Look-ups in named tables: a row name and a column name give one cell, copied from the table.

Vun =
,Dud,Mas,Vipu,Fezuzo,Gekadi,Zeveko,Fup
Dur,1.92,0.09,3.64,8.41,9.02,5.55,0.91
Rom,8.47,7.11,2.00,1.52,6.37,9.09,4.67
Dako,1.85,4.95,8.38,9.63,9.74,7.01,3.75
Neduk,4.40,9.09,0.91,4.53,9.04,0.55,4.71
Bidat,6.08,7.59,1.73,3.67,8.36,3.72,2.24
Kevu,4.66,3.00,2.60,3.75,5.90,7.11,6.74
Kup,4.05,1.66,7.30,5.22,1.72,6.69,6.45
Digu,2.00,6.43,6.28,2.03,6.18,5.96,2.20
Tud,3.15,6.35,7.90,4.59,1.93,3.05,6.98
Pipele,5.14,1.93,0.98,4.00,7.66,8.70,6.58
Roz,9.61,6.05,0.68,3.15,9.32,7.08,0.93
Bag,6.35,3.94,2.27,2.32,3.63,5.85,8.03

Neduk, Mas => 9.09
Dur, Fup => 0.91
Bag, Fezuzo => 2.32
Pipele, Dud => 5.14
Pipele, Vipu => 0.98
Digu, Vipu => 6.28
Kup, Dud => 4.05
Tud, Fup => 6.98
Which row has the largest Mas? Neduk

Table Dun
,Far,Fis,Kig,Kel,Zonume
Sez,35,32,43,21,38
Radazes,64,69,38,79,53
Buf,47,38,35,35,49
Lop,55,61,37,69,56
Roz,51,40,55,39,49
Mozo,47,33,61,32,42

Kig of Radazes is 38
Kel of Radazes is 79
Fis of Sez is 32
Zonume of Lop is 56
Zonume of Radazes is 53
Far of Buf is 47
Fis of Lop is 61
Zonume of Roz is 49
Far of Lop is 55
Fis of Roz is 40
Kig of Roz is 55
Kel of Mozo is 32
Kel of Roz is 39
Kig of Mozo is 61
Kel of Lop is 69
Kig of Lop is 37

Fudak =
	Dof	Kedib
Vik	818	611
Nir	585	464
Gire	385	313
Puge	320	324
Mun	373	351
Dom	363	350
Mobuf	523	365
Papoto	442	252
Nirim	365	355
Gasenu	332	302
Leve	211	225
Minep	197	290
Rog	276	346

Vik, Kedib: 611
Dom, Dof: 363
Nir, Kedib: 464
Leve, Kedib: 225
Gire, Dof: 385
Puge, Dof: 320
Papoto, Dof: 442
Gire, Kedib: 313
Mobuf, Kedib: 365
Mobuf, Dof: 523
Minep, Dof: 197
Papoto, Kedib: 252
Nirim, Dof: 365
Mun, Dof: 373
Vik, Dof: 818

Table Gizogak
         Gumef  Matiki  Viburi  Fefil
Konofe   56932   62939   57589  91227
Dem      58065   60028   40631  67742
Vesedim  74413   77868   54629  68944
Tis      60766   74144   57638  68094
Tomaza   46131   55058   59018  58657
Bevulol   5768   60007   66346  40933
Zat      64161   48745   53693  68048

Bevulol, Gumef => 5768
Bevulol, Fefil => 40933
Konofe, Matiki => 62939
Tomaza, Gumef => 46131
Bevulol, Viburi => 66346
Bevulol, Matiki => 60007
Dem, Gumef => 58065

Gusod
columns: Nazugo, Netunug, Fodoraf, Mebez, Vuk, Mur, Gezi, Beba, Mesov
Tose: [508, 343, 412, 414, 666, 704, 362, 415, 550]
Vovutu: [564, 414, 438, 445, 393, 320, 413, 567, 615]
Rus: [368, 509, 542, 501, 563, 284, 531, 498, 579]
Kun: [190, 310, 556, 547, 762, 482, 569, 398, 455]
Buf: [515, 339, 310, 287, 318, 189, 298, 533, 544]
Mifom: [466, 433, 438, 490, 477, 366, 471, 417, 463]
Gep: [163, 502, 595, 585, 259, 132, 536, 198, 119]
Suz: [428, 391, 423, 453, 547, 932, 467, 560, 584]

Tose, Mesov -> 550
Buf, Fodoraf -> 310
Rus, Nazugo -> 368
Gep, Gezi -> 536
Buf, Netunug -> 339
Gep, Vuk -> 259
Mifom, Mesov -> 463
Suz, Mebez -> 453
Kun, Nazugo -> 190
Buf, Mur -> 189
Row with the largest Vuk: Kun

Rez
|  | Kurupuv | Vov | Kur | Mus | Pevim | Sekago | Fot | Vivoza |
|---|---|---|---|---|---|---|---|---|
| Tega | 71 | 102 | 211 | 125 | 130 | 56 | 39 | 110 |
| Bos | 96 | 115 | 94 | 88 | 89 | 97 | 109 | 98 |
| Kagi | 69 | 86 | 89 | 137 | 114 | 111 | 70 | 84 |
| Puz | 107 | 109 | 100 | 97 | 99 | 102 | 95 | 106 |

What is the Kur of Kagi in Rez?
89
What is the Vov of Puz in Rez?
109
What is the Sekago of Tega in Rez?
56
What is the Mus of Bos in Rez?
88
What is the Fot of Tega in Rez?
39
What is the Mus of Tega in Rez?
125

Table Sozokug
columns: Zigoz, Fikapa, Med, Neneg, Ranotuz, Kadates, Kelik, Tefiva, Lasol
Pomimar: [45.5, 51.4, 47.7, 48.4, 57.1, 32.7, 71.3, 57.4, 60.5]
Tumak: [45.8, 32.3, 30.8, 27.1, 56.8, 60.6, 36.4, 39.6, 27.9]
Dag: [47.6, 69.0, 38.8, 34.2, 59.7, 38.2, 58.9, 51.8, 44.1]
Nenoloz: [39.4, 32.8, 58.4, 69.4, 49.5, 49.7, 58.3, 40.5, 53.8]
Dizu: [48.2, 41.2, 58.3, 57.7, 31.2, 39.3, 28.5, 33.6, 33.0]
Nef: [56.9, 88.3, 55.9, 43.8, 23.3, 16.3, 29.3, 47.7, 39.1]
Laz: [39.6, 39.9, 58.2, 69.0, 49.9, 48.8, 59.6, 41.6, 54.7]
Tonopo: [39.3, 57.3, 60.2, 71.5, 43.5, 56.1, 42.6, 29.8, 40.6]
Sisus: [47.3, 35.4, 34.9, 29.6, 59.8, 45.9, 49.6, 46.0, 34.4]
Gifuf: [39.5, 45.4, 58.2, 69.1, 49.8, 49.1, 59.1, 41.2, 54.4]
Sido: [56.7, 61.1, 56.0, 44.2, 23.4, 16.9, 29.1, 47.3, 38.9]
Fev: [46.8, 37.8, 43.8, 41.8, 58.4, 33.1, 67.7, 56.5, 54.9]
Rizupop: [44.8, 38.6, 30.8, 29.3, 52.0, 65.6, 36.3, 44.3, 38.2]
Keb: [39.2, 49.5, 58.7, 70.0, 49.1, 50.5, 57.0, 39.4, 52.7]

Gifuf, Fikapa: 45.4
Tumak, Tefiva: 39.6
Dag, Tefiva: 51.8
Laz, Neneg: 69.0
Sido, Kelik: 29.1
Gifuf, Med: 58.2
Tumak, Kelik: 36.4
Sido, Neneg: 44.2
Dizu, Tefiva: 33.6
Tonopo, Fikapa: 57.3
Keb, Lasol: 52.7
Dizu, Fikapa: 41.2
Tonopo, Lasol: 40.6
Tonopo, Tefiva: 29.8
Fev, Neneg: 41.8
Tonopo, Ranotuz: 43.5
Fev, Lasol: 54.9
Which row has the largest Kadates? Rizupop

